Here is a tiny trained network, its code and every weight. The questions are about switching its units off for an input and a class, where a switched-off unit gives its printed mean instead of its output.

import numpy as np


def w(rows, s, z=0):
    codes = np.array(rows[::2]) - 128.0
    scale = np.full(codes.shape[1], s)
    scale[-1] = z or s
    return codes * scale


def f(y):
    return np.maximum(y, 0)


def log_softmax(a):
    a = a - a.max(-1, keepdims=True)
    return a - np.log(np.exp(a).sum(-1, keepdims=True))


def net(x, mask):
    res = np.array(x, float).reshape(1, 6) / 4 @ E
    y = f(res @ A[0][:, :-1].T + A[0][:, -1])
    res = res + np.where(mask, y, B[0][:, -1]) @ B[0][:, :-1]
    return log_softmax(res[-1] @ U[:, :-1].T + U[:, -1])


A, B = {}, {}
E = w([
[88,112,126,133,128,61,171],'x0',
[54,179,210,86,57,88,110],'x1',
[85,198,125,168,101,247,184],'x2',
[230,111,124,125,178,176,94],'x3',
[142,163,142,51,152,132,254],'x4',
[82,71,95,221,104,114,132],'x5',
],0.0095)
A[0] = w([
[63,122,105,252,140,131,140,148],'neuron 1',
[143,120,125,106,134,19,126,110],'neuron 2',
[164,127,94,149,188,162,215,51],'neuron 3',
[133,119,135,124,139,70,123,60],'neuron 4',
[186,133,99,118,106,174,165,36],'neuron 5',
[22,195,153,71,103,116,213,18],'neuron 6',
[166,181,145,117,138,191,77,154],'neuron 7',
[100,135,101,188,132,119,125,6],'neuron 8',
[99,108,115,150,123,142,127,44],'neuron 9',
],0.018,0.0024)
B[0] = w([
[165,85,94,241,121,111,113,200],'neuron 1',
[134,57,102,21,132,30,112,200],'neuron 2',
[186,78,83,69,156,191,218,197],'neuron 3',
[122,94,105,83,142,74,124,164],'neuron 4',
[173,120,100,105,119,198,172,174],'neuron 5',
[9,198,216,185,116,58,227,250],'neuron 6',
[134,191,142,106,123,217,26,187],'neuron 7',
[146,118,114,179,128,109,95,158],'neuron 8',
[157,112,158,161,121,123,116,147],'neuron 9',
],0.015,0.023)
U = w([
[157,127,79,102,198,228,189,49],'0',
[132,179,134,113,153,205,22,32],'1',
[95,52,107,75,173,70,91,224],'2',
[129,53,80,254,126,136,86,93],'3',
[35,149,186,173,137,105,194,253],'4',
],0.0089,0.0032)

Each question gives the input, the list of numbers given to net, and the class t.
The units are the neurons (one row each of A and B). Each row of codes is followed by its name. A weight is (code - 128) times the scale printed after its matrix; where a second scale follows, it is the last column's (A, B and U).
mask holds one flag per neuron, in row order. A switched-off neuron (its flag False) gives its mean, the last column of its row in B, instead of its output. The means were averaged over made-up inputs and are rounded, as every weight is.
A unit's drop is (log p(t) with every unit on - log p(t) with that unit switched off) / (log p(t) with every unit on - log p(t) with every unit switched off).
The circuit of an input: a set's keep is (log p(t) with only the set's units on - log p(t) with every unit switched off) / (log p(t) with every unit on - log p(t) with every unit switched off). Starting from all 9 units, units are removed one at a time, each time the one whose removal leaves the highest keep (on an exact tie, the one counted first), for as long as the keep stays at least 0.8.
units of the circuit, in order: the units of the circuit, biggest drop first
most important unit: the unit with the biggest drop
k most important neurons: the k neurons with the biggest drops, biggest first
drop when u is switched off: that unit's drop, to one decimal
input [2,5,-3,8,1,8], class 2: most important unit	neuron 6
input [3,-4,7,7,-6,-1], class 0: 2 most important neurons	[neuron 3; neuron 5]
input [-4,-2,2,-2,3,5], class 3: units of the circuit, in order	[neuron 1; neuron 6]
input [-8,0,-6,-3,0,-7], class 1: 2 most important neurons	[neuron 7; neuron 6]
input [-8,0,-6,4,4,5], class 0: 2 most important neurons	[neuron 6; neuron 2]
input [2,-5,-6,5,3,-7], class 0: 3 most important neurons	[neuron 3; neuron 5; neuron 6]
input [4,1,8,8,-1,-5], class 0: 2 most important neurons	[neuron 3; neuron 5]
input [5,1,-2,0,2,7], class 3: 2 most important neurons	[neuron 1; neuron 6]
input [1,-4,-7,8,4,-7], class 0: 2 most important neurons	[neuron 3; neuron 5]
input [-3,-6,-5,-4,2,-6], class 2: 2 most important neurons	[neuron 2; neuron 7]
input [7,5,-1,-3,-5,3], class 3: 2 most important neurons	[neuron 1; neuron 8]
input [3,-6,-1,-4,-4,-4], class 2: 2 most important neurons	[neuron 6; neuron 1]
input [3,8,3,8,-6,1], class 1: drop when neuron 6 is switched off	0.5
input [4,-8,6,3,1,2], class 0: units of the circuit, in order	[neuron 3]
input [2,1,5,5,2,8], class 3: drop when neuron 1 is switched off	0.2
input [-8,6,-4,2,1,-7], class 1: drop when neuron 5 is switched off	0.0
input [-5,-6,8,2,4,7], class 0: drop when neuron 3 is switched off	2.6
